fubuk: [188 165 108  82  93 138 111 140  99 114 142 115 132  64 115 122 155 117]
namad: [168 113 113 161  90 108  87 115 146  88 147 111 105  69 134 139  88 113]
biri: [143  57 122 116 117  92 159 139 130 175  94 113 188  88 110 128 129 133]
baped: [113  75 134 149  99 130 127 130 151 115 115 114 142 132  64 122 160 138]
Papel: [168 113 113 161  90 110  87 157 146  88 147 111 105  69 134 139  88 113]
nenug: [113  75 134 149  99 130 127 170 151 184 134 111 177  54  93 122 160 138]
mumep: [168 113 113 161  90 110  87 157 146 142  99 134 161 118  81 126 118 132]
chg mumep: [168 113 113 161  90 110  87 157 146 142  99 134 160 118  81 126 118 132]	13, [161]
chg Papel: [168 113 112 161  90 110  87 157 146  88 147 111 105  69 134 139  88 113]	3, [113]
rev: [115  64 132 115 142 114]	fubuk
[188 165 108  82  93 138 111 140  99 114 142 115 132  64 115 122 155 117]	fubuk

kimup: [163 117  97 111 105 141 112 119 145 164 149  70 143  93 159 166 162 109
  99 142 149 135 161  86 156 122 167 152  91 168  97 163 114  98 183 133
 123 114 150 105 153 123 124  55 119 161 151 152]
Fof: [151 117  93 113 115 148 106 123 147 153 153  78 126  82 170 167 151 120
 100 150 151 148 159  90 133 124 157 140  86 166 100 185 130 112 184 129
 128 126 146 108 144 122 121  57 111 166 153 141]
vuzu: [110 148 166 128 107 145  97 116 136 168 155  75 136  97 163 162 150 113
  98 134 140 138 155 101 148 104 171 137  99 167 104 156 125 107 186 119
 139 123 150 114 153 129 118  54 106 160 145 165]
nor: [116 148 106 123 165  90 136 155  82 117 133  96 157 166 141 109 111 170
 110 148 166 127  98  89 114 200 120 129  92 134 144 139 155 141 111  92
 178 169 105 108  81 144 136  83 146 110 129 147]
rev: [127 166 148 110]	nor
chg nor: [116 148 106 123 165  90 136 155  82 117 133  96 157 166 141 109 111 170
 110 148 166 127  98  89 114 200 120 129  92 134 144 139 155 141 111  92
 178 169 105 108  80 144 136  83 146 110 129 147]	41, [81]
chg Fof: [151 117  93 113 115 148 106 123 147 153 153  78 126  82 170 167 151 120
 100 150 151 148 159  90 133 124 158 140  86 166 100 185 130 112 184 129
 128 126 146 108 144 122 121  57 111 166 153 141]	27, [157]
rev: [123 106 148 115]	Fof
chg nor: [116 148 106 123 165  90 136 155  82 117 133  96 157 165 141 109 111 170
 110 148 166 127  98  89 114 200 120 129  92 134 144 139 155 141 111  92
 178 169 105 108  81 144 136  83 146 110 129 147]	14, [166]

noka: [127 154 129 132 118 118 150 132 134 120 131 131 140 130 129 124 124 100
 149 120 133 125 145 136 119 104]
nogul: [137 111 117 115 147 103 130 114 163 139 127 125 101 143 122 118 146 147
 113 135 132 122 120 130 137 122]
finum: [129 154 127 110 117 193 101 130  96 114 147 118 136  96 145 168  96 117
 118 155 101 139 166 131 139 145]
minop: [105 140 135 193 144  52 112 123 130 151 102 124 101 144 122 101 158 183
 109 111 143 126  63 108 128 160]
[137 111 117 115 147 103 130 114 163 139 127 125 101 143 122 118 146 147
 113 135 132 122 120 130 137 122]	nogul
chg finum: [129 154 127 109 117 193 101 130  96 114 147 118 136  96 145 168  96 117
 118 155 101 139 166 131 139 145]	4, [110]
rest: [124 101]	[144 122 101 158 183 109 111 143 126  63 108 128 160]
rest: [101 143 122]	[118 146 147 113 135 132 122 120 130 137 122]
[105 140 135 193 144  52 112 123 130 151 102 124 101 144 122 101 158 183
 109 111 143 126  63 108 128 160]	minop
[129 154 127 110 117 193 101 130  96 114 147 118 136  96 145 168  96 117
 118 155 101 139 166 131 139 145]	finum
chg minop: [105 140 135 193 144  52 112 123 130 151 102 124 101 144 122 101 158 183
 109 111 143 126  63 108 129 160]	25, [128]

gik: [128 118  71 130 128 127 127 128 132 127 140 123 125 129 130 111 121 118
 115 134 136 128 129 141 127 121 121 113 117 159 108 130 123 152 120 147
 125 130]
fuzo: [135 106 126 140 134 126  94 126 133 135 152 127 119 129 133  86 110 102
  96 140 160 126 122 159 123 117 143 144 134 124 128 111 139 125 153 129
 122 128]
Rofep: [144 105  71 146 142 138  67 119 136 140 150 134 121 127 130  80 110  92
  95 144 182 127 119 161 131 117 144 146 129 120 127  89 129 129 150 126
 122 113]
Nus: [135 106  71 140 134 133  94 121 133 135 152 125 119 129 133  86 110 102
  96 140 160 126 122 159 123 117 143 144 134 124 128 111 139 125 153 129
 122 128]
res: [128 118  71 130 128 127 127 128 132 127 140 126 125 129 130 111 121 118
 115 134 136 128 129 141 127 121 134 134 135 128 125 130 138 124 139 132
 129 135]
Dabe: [134  90  71 128 134 128  65 133 149 154 155 137 120 132 133  93 118  87
  80 161 181 123 110 157 132 135 144 153 122 129 126  96 124 119 153 132
 103 118]
[135 106 126 140 134 126  94 126 133 135 152 127 119 129 133  86 110 102
  96 140 160 126 122 159 123 117 143 144 134 124 128 111 139 125 153 129
 122 128]	fuzo
[128 118  71 130 128 127 127 128 132 127 140 123 125 129 130 111 121 118
 115 134 136 128 129 141 127 121 121 113 117 159 108 130 123 152 120 147
 125 130]	gik
chg res: [128 118  71 130 128 127 127 128 132 127 140 126 125 129 130 111 121 118
 115 134 136 128 129 141 127 121 134 134 134 128 125 130 138 124 139 132
 129 135]	29, [135]

zabes: [116 115  76 119 152 134 102 118 156 119 136 114 157 176]
kirak: [108 127  91 103 158 116 139 123 178 147 165 166 105 182]
zaz: [116 137 124 109 146 113 159 131 165 156 164 180  86 155]
Tudaz: [112 147  64 116 151 133  90 112 153 111 130 101 164 178]
zutup: [173 166 114 156 126 146  93 120 104 100 171  93 148  93]
vama: [162 139 171 167 112 157 121 145  90 116 100  94 175  91]
Sodop: [119 113  69 124 154 140  92 118 155 113 131 100 175 181]
Dase: [161 141 173 166 114 156 126 146  93 120 104 100 170  92]
Repuf: [115 135 117 109 149 115 154 129 168 154 164 175  93 162]
kogiz: [162 139 171 167 112 157 121 116  90 116 100  94 175  91]
chg zutup: [173 166 114 156 126 146  93 120 104 100 171  93 149  93]	13, [148]
chg Tudaz: [112 147  64 116 151 132  90 112 153 111 130 101 164 178]	6, [133]
both zabes Tudaz: 	[116]
rev: [170 100 104 120  93 146 126 156 114 166 173]	Dase
rev: [134 152 119]	zabes
chg Dase: [162 141 173 166 114 156 126 146  93 120 104 100 170  92]	1, [161]

sunep: [126  85 165  95 141 125]
Zovuz: [113 135  88 144 178  76]
Kir: [125 131 126 131 143  92]
safi: [142 122 146 129 158  79]
kabap: [104 103 159  58 139 101]
vot: [159 121 146 129 158  79]
kuf: [115  83 183 141 139 100]
remo: [100  84 183  96 116 140]
nanu: [157 143 119 171 139 101]
rodus: [ 95 124 173 101 100 155]
chg rodus: [ 94 124 173 101 100 155]	1, [95]
rest: [ 84 183]	[ 96 116 140]
rev: [101 139  58 159]	kabap
chg rodus: [ 95 125 173 101 100 155]	2, [124]
rest: [159 121 146 129 158]	[79]
rest: [126  85]	[165  95 141 125]
[157 143 119 171 139 101]	nanu

kos: [ 92 132 122 119 142 103 163 105 118 113 150 167 162 143 127 128 139 121
 143  95 113 105 114]
fola: [132 105 170  57 133 129 119 122  76 113 134 101 144 134 157  99 151  89
  90 159  77 125 102]
zul: [132 105 170  57 133 129 119 122 144 113 134 101 144 134 157  99 151  89
  90 159  77 125 102]
ran: [138 132 113 119 125 163 119 122 135 118  71 121 101 162 115 114  99 126
 127 170 176 125 126]
chg kos: [ 92 132 122 119 142 103 163 105 118 114 150 167 162 143 127 128 139 121
 143  95 113 105 114]	10, [113]
chg fola: [132 105 170  57 133 129 119 122  76 113 134 101 144 134 157 100 151  89
  90 159  77 125 102]	16, [99]
chg fola: [132 105 170  57 133 129 119 122  76 113 134 101 144 134 157  99 151  90
  90 159  77 125 102]	18, [89]
chg zul: [132 105 171  57 133 129 119 122 144 113 134 101 144 134 157  99 151  89
  90 159  77 125 102]	3, [170]

zemik: [156  89  60 143 185 181 191 178]
belon: [130  74  66 144 185 194 138 186]
gudip: [119 188 189 122  61 194 139  73]
chg gudip: [119 188 189 122  60 194 139  73]	5, [61]
rest: [194 138]	[186]
rest: [144 185]	[194 138 186]

Vime: [ 77  75  75 129]
Mopop: [ 77  76  84 149]
Pefib: [ 76 159  84 148]
rest: [76 84]	[149]
rest: [77 76]	[ 84 149]
both Vime Mopop: 	[77]
chg Pefib: [ 76 159  84 149]	4, [148]
[ 76 159  84 148]	Pefib
rest: [75 75]	[129]

Vef: [105 122 104 176 121 114 110]
fafad: [100 169 145  93 171 128 128]
nufe: [100 169 145  93 171 128 171]
num: [122 123 107  78 100 164  91]
rev: [ 91 164 100  78 107]	num
chg num: [122 124 107  78 100 164  91]	2, [123]
[100 169 145  93 171 128 128]	fafad

dut: [114 120 110 118 130 122 142 135 125 104 115 147 163 120 125 123 115 141
 119 128 135 134 116 136 131 129 153 162 129 153  97  96 110 138 127 145
 115 113 118 149 125 106 118 112]
fif: [110 123 120 110 145 116 130 124 121 122  99 151 151 118 124 149 123 136
 135 117 129 135 110 122 121 136 157 151 122 140 106 110 121 127 124 153
 118 116 130 138 133 120  98 106]
Zug: [111 110 126 124 176  80 135 107 126 140 163 146 156 135  90 100 124 128
 128 141 154 135 116 148 100  99 136 150 126 171 119  96  78 145 126 153
 117  91 118 149 125 105 118 122]
rest: [153 118]	[116 130 138 133 120  98 106]
rest: [118 149 125 106 118]	[112]
chg Zug: [111 110 126 124 176  80 135 107 126 140 163 146 156 135  90 100 124 128
 128 141 154 135 116 148 100 100 136 150 126 171 119  96  78 145 126 153
 117  91 118 149 125 105 118 122]	26, [99]

